Below are the code and all the weights of a small trained network. Each question names an input and a target symbol and asks about switching units off, where a switched-off unit gives its printed mean instead of its output.

import numpy as np


def w(rows, s, z=0):
    codes = np.array(rows[::2]) - 128.0
    scale = np.full(codes.shape[1], s)
    scale[-1] = z or s
    return codes * scale


def norm(h):
    return h / np.sqrt((h * h).mean(-1, keepdims=True) + 1e-5)


def f(y):
    return y / 2 * (1 + np.tanh(0.7978845608 * (y + 0.044715 * y**3)))


def softmax(a):
    e = np.exp(a - a.max(-1, keepdims=True))
    return e / e.sum(-1, keepdims=True)


def log_softmax(a):
    a = a - a.max(-1, keepdims=True)
    return a - np.log(np.exp(a).sum(-1, keepdims=True))


def net(x, mask):
    ids = ['αβγδθλμξτφψ'.index(c) for c in x.split()]
    T = len(ids)
    res = E[ids] + P[:T]
    u = 0
    for l in range(2):
        q, k, v = (norm(res) @ M[l].T for M in (Q, K, V))
        z = softmax(np.where(np.tri(T) > 0, q @ k.T / 4**0.5, -1e9)) @ v
        res = res + np.where(mask[u], z, O[l][:, -1]) @ O[l][:, :-1]
        u += 1
        y = f(norm(res) @ A[l][:, :-1].T + A[l][:, -1])
        res = res + np.where(mask[u : u + 4], y, B[l][:, -1]) @ B[l][:, :-1]
        u += 4
    return log_softmax(norm(res)[-1] @ U[:, :-1].T + U[:, -1])


Q, K, V, O, A, B = {}, {}, {}, {}, {}, {}
E = w([
[177,139,80,122],'α',
[160,159,94,157],'β',
[104,155,181,122],'γ',
[174,173,127,181],'δ',
[139,130,84,94],'θ',
[142,157,121,175],'λ',
[137,125,86,84],'μ',
[94,147,153,166],'ξ',
[182,123,96,98],'τ',
[94,102,182,111],'φ',
[254,119,85,82],'ψ',
],0.0049)
P = w([
[94,67,101,168],'0',
[5,205,205,147],'1',
[147,188,84,21],'2',
[228,100,77,190],'3',
[23,168,212,168],'4',
[163,163,99,31],'5',
[242,82,80,187],'6',
[30,150,219,170],'7',
[168,152,108,39],'8',
[166,38,200,180],'9',
[28,146,213,167],'10',
[172,148,118,40],'11',
],0.0019)
Q[0] = w([
[97,215,184,240],'L0H0',
[2,121,187,141],'L0H0',
[6,119,220,163],'L0H0',
[225,126,112,57],'L0H0',
],0.0038)
K[0] = w([
[197,216,123,145],'L0H0',
[214,233,77,85],'L0H0',
[170,252,97,89],'L0H0',
[89,68,227,167],'L0H0',
],0.0035)
V[0] = w([
[144,213,166,100],'L0H0',
[144,68,232,197],'L0H0',
[96,31,8,125],'L0H0',
[99,85,106,225],'L0H0',
],0.0017)
O[0] = w([
[67,188,150,161,159],'L0H0',
[121,106,42,93,2],'L0H0',
[121,172,101,159,155],'L0H0',
[111,142,5,198,98],'L0H0',
],0.0029,0.00078)
A[0] = w([
[204,187,96,50,119],'L0N0',
[219,186,119,135,52],'L0N1',
[198,182,111,1,252],'L0N2',
[161,210,68,205,157],'L0N3',
],0.0041,0.0013)
B[0] = w([
[34,123,253,151,200],'L0N0',
[11,96,127,101,156],'L0N1',
[118,190,231,219,254],'L0N2',
[145,97,211,46,179],'L0N3',
],0.0033,0.0032)
Q[1] = w([
[86,163,79,77],'L1H0',
[221,31,154,179],'L1H0',
[195,51,169,207],'L1H0',
[227,62,203,253],'L1H0',
],0.0047)
K[1] = w([
[178,141,207,70],'L1H0',
[125,42,80,131],'L1H0',
[114,41,48,164],'L1H0',
[83,1,46,134],'L1H0',
],0.0047)
V[1] = w([
[216,146,33,83],'L1H0',
[88,91,59,69],'L1H0',
[76,157,91,168],'L1H0',
[89,51,138,3],'L1H0',
],0.0039)
O[1] = w([
[171,194,253,156,1],'L1H0',
[165,46,198,130,52],'L1H0',
[57,46,130,173,155],'L1H0',
[131,68,180,43,63],'L1H0',
],0.0036,0.0026)
A[1] = w([
[82,65,198,122,252],'L1N0',
[111,215,52,33,132],'L1N1',
[85,209,144,63,198],'L1N2',
[252,139,68,162,180],'L1N3',
],0.0036,0.002)
B[1] = w([
[199,104,37,88,214],'L1N0',
[240,124,212,35,192],'L1N1',
[195,42,135,70,250],'L1N2',
[4,191,100,46,123],'L1N3',
],0.0031,0.0021)
U = w([
[60,221,19,9,131],'α',
[56,178,77,43,9],'β',
[21,213,204,76,108],'γ',
[240,2,231,176,252],'δ',
[194,18,158,34,233],'θ',
[185,225,231,228,141],'λ',
[64,108,39,251,106],'μ',
[238,228,150,59,102],'ξ',
[39,101,25,235,120],'τ',
[48,197,213,205,123],'φ',
[36,6,23,99,36],'ψ',
],0.0045,0.003)

Each question gives the input, a string of symbols that net reads in full, and the target symbol t.
The units are the heads (4 rows each of Q, K, V and O) and the neurons (one row each of A and B). Each row of codes is followed by its name. A weight is (code - 128) times the scale printed after its matrix; where a second scale follows, it is the last column's (O, A, B and U).
mask holds one flag per unit, layer by layer, with each layer's heads first. A switched-off unit (its flag False) gives its mean, the last column of its rows in O or B, instead of its output. The means were averaged over made-up inputs and are rounded, as every weight is.
A unit's drop is (log p(t) with every unit on - log p(t) with that unit switched off) / (log p(t) with every unit on - log p(t) with every unit switched off).
The circuit of an input: a set's keep is (log p(t) with only the set's units on - log p(t) with every unit switched off) / (log p(t) with every unit on - log p(t) with every unit switched off). Starting from all 10 units, units are removed one at a time, each time the one whose removal leaves the highest keep (on an exact tie, the one counted first), for as long as the keep stays at least 0.8.
units of the circuit, in order: the units of the circuit, biggest drop first
top k neurons: the k neurons with the biggest drops, biggest first
k most important neurons of layer l: the k neurons of layer l with the biggest drops, biggest first
drop of u: that unit's drop, to one decimal
input β β μ ξ β δ τ, target λ: top 3 neurons	L0N0; L0N2; L0N3
input θ θ γ ξ, target δ: top 2 neurons	L0N2; L0N3
input β α β ξ γ θ μ, target λ: units of the circuit, in order	L1H0; L0N2; L0N0
input φ β ξ β, target θ: units of the circuit, in order	L0N3; L1H0; L0N2
input θ δ μ θ θ τ μ, target δ: units of the circuit, in order	L0N2; L0N0; L0H0
input τ ξ β γ β μ β, target α: 2 most important neurons of layer 0	L0N3; L0N2
input φ β θ μ μ φ μ δ ψ γ, target θ: top 3 neurons	L0N2; L0N0; L1N0
input θ ξ ξ, target α: units of the circuit, in order	L0N2; L0N0
input θ λ θ θ λ γ θ, target δ: units of the circuit, in order	L0N2; L1H0; L0N0; L0H0
input β θ φ ξ θ θ θ λ τ μ, target λ: top 4 neurons	L0N2; L0N0; L0N3; L0N1
input τ φ β β, target α: units of the circuit, in order	L1N3; L0N3
input τ β δ μ, target α: 2 most important neurons of layer 1	L1N1; L1N0
input β φ θ θ μ β ψ ξ θ α, target λ: 3 most important neurons of layer 1	L1N2; L1N1; L1N3
input θ μ δ α β θ μ, target δ: 2 most important neurons of layer 1	L1N0; L1N1
input θ θ τ λ α, target θ: 2 most important neurons of layer 0	L0N3; L0N2
input μ β ξ, target α: top 4 neurons	L0N2; L1N1; L0N0; L1N2
input β μ θ μ φ γ θ, target λ: 2 most important neurons of layer 1	L1N1; L1N2
input τ λ λ ψ β ξ θ μ μ μ, target α: 2 most important neurons of layer 1	L1N3; L1N1
input φ γ θ θ ξ θ β, target θ: drop of L1N1	0.0
input θ β λ θ, target δ: drop of L0N2	2.4
input β μ ψ τ θ θ θ, target λ: drop of L0N2	0.9
input β θ θ μ θ ψ θ α, target θ: drop of L0N3	0.7
